Below are the code and all the weights of a small trained network. Each question names an input and a class and asks about switching units off, where a switched-off unit gives its printed mean instead of its output.

import numpy as np


def w(rows, s, z=0):
    codes = np.array(rows[::2]) - 128.0
    scale = np.full(codes.shape[1], s)
    scale[-1] = z or s
    return codes * scale


def f(y):
    return y / 2 * (1 + np.tanh(0.7978845608 * (y + 0.044715 * y**3)))


def log_softmax(a):
    a = a - a.max(-1, keepdims=True)
    return a - np.log(np.exp(a).sum(-1, keepdims=True))


def net(x, mask):
    res = np.array(x, float).reshape(1, 4) / 4 @ E
    y = f(res @ A[0][:, :-1].T + A[0][:, -1])
    res = res + np.where(mask, y, B[0][:, -1]) @ B[0][:, :-1]
    return log_softmax(res[-1] @ U[:, :-1].T + U[:, -1])


A, B = {}, {}
E = w([
[128,130,127,130],'x0',
[93,39,100,180],'x1',
[178,34,254,84],'x2',
[27,153,155,116],'x3',
],0.0095)
A[0] = w([
[223,250,166,110,180],'n1',
[86,138,186,178,241],'n2',
[58,140,40,177,176],'n3',
[120,36,147,99,53],'n4',
[56,155,173,130,250],'n5',
[154,109,119,151,242],'n6',
[222,107,103,191,181],'n7',
[165,132,184,57,73],'n8',
[36,143,170,149,177],'n9',
[211,119,99,138,156],'n10',
[130,187,29,149,218],'n11',
[162,180,130,73,66],'n12',
[161,102,117,124,248],'n13',
[128,31,192,89,83],'n14',
[239,99,79,151,183],'n15',
[184,168,148,150,201],'n16',
[125,80,83,126,34],'n17',
[96,195,58,169,70],'n18',
[139,120,127,84,3],'n19',
[72,153,47,177,173],'n20',
[102,97,122,124,16],'n21',
[152,127,238,150,33],'n22',
[134,206,134,7,123],'n23',
],0.011,0.003)
B[0] = w([
[88,71,146,208,232],'n1',
[89,148,187,125,174],'n2',
[159,119,170,174,254],'n3',
[183,150,75,226,189],'n4',
[88,40,253,188,198],'n5',
[91,73,173,125,165],'n6',
[79,69,230,124,200],'n7',
[217,96,107,149,196],'n8',
[107,64,184,109,196],'n9',
[89,103,214,116,179],'n10',
[206,152,202,142,248],'n11',
[116,45,78,175,159],'n12',
[117,133,163,141,172],'n13',
[233,160,142,183,238],'n14',
[57,70,206,73,213],'n15',
[87,96,189,160,166],'n16',
[107,156,39,165,138],'n17',
[212,161,154,205,225],'n18',
[179,129,72,145,122],'n19',
[198,72,174,185,245],'n20',
[124,71,117,129,125],'n21',
[204,176,72,157,196],'n22',
[97,13,76,216,203],'n23',
],0.0061,0.0087)
U = w([
[118,136,174,113,154],'0',
[221,177,82,147,111],'1',
[147,151,143,123,251],'2',
[130,116,101,153,144],'3',
[114,194,164,71,79],'4',
[155,190,7,105,5],'5',
],0.013,0.0031)

Each question gives the input, the list of numbers given to net, and the class t.
The units are the neurons (one row each of A and B). Each row of codes is followed by its name. A weight is (code - 128) times the scale printed after its matrix; where a second scale follows, it is the last column's (A, B and U).
mask holds one flag per neuron, in row order. A switched-off neuron (its flag False) gives its mean, the last column of its row in B, instead of its output. The means were averaged over made-up inputs and are rounded, as every weight is.
A unit's drop is (log p(t) with every unit on - log p(t) with that unit switched off) / (log p(t) with every unit on - log p(t) with every unit switched off).
The circuit of an input: a set's keep is (log p(t) with only the set's units on - log p(t) with every unit switched off) / (log p(t) with every unit on - log p(t) with every unit switched off). Starting from the 12 units with the biggest drops (on a tie, the unit counted first), units are removed one at a time, each time the one whose removal leaves the highest keep (on an exact tie, the one counted first), for as long as the keep stays at least 0.8.
units of the circuit, in order: the units of the circuit, biggest drop first
most important unit: the unit with the biggest drop
top k neurons: the k neurons with the biggest drops, biggest first
drop of u: that unit's drop, to one decimal
input [-1,-7,-4,6], class 3: units of the circuit, in order -> n23
input [-7,-7,7,-3], class 1: top 3 neurons -> n22, n8, n14
input [-5,7,8,5], class 1: units of the circuit, in order -> n14, n4
input [-7,2,-7,3], class 1: units of the circuit, in order -> n18, n11
input [2,0,-4,3], class 1: top 3 neurons -> n15, n7, n18
input [3,-6,-5,-5], class 3: units of the circuit, in order -> n1, n23
input [-5,7,3,-8], class 0: units of the circuit, in order -> n15, n7
input [-3,-8,8,-1], class 1: units of the circuit, in order -> n22, n8
input [8,-4,8,7], class 1: units of the circuit, in order -> n22, n14
input [3,-6,3,-6], class 0: top 3 neurons -> n15, n10, n7
input [-6,-7,-4,-6], class 3: top 3 neurons -> n23, n1, n12
input [-3,-6,4,0], class 3: top 3 neurons -> n23, n1, n11
input [-4,5,5,0], class 1: top 2 neurons -> n14, n4
input [-1,-1,-7,2], class 1: most important unit -> n18
input [5,4,-3,-7], class 0: drop of n15 -> 0.1
input [-1,4,3,-8], class 0: drop of n9 -> 0.0
input [-6,8,-2,-8], class 0: drop of n7 -> 0.2
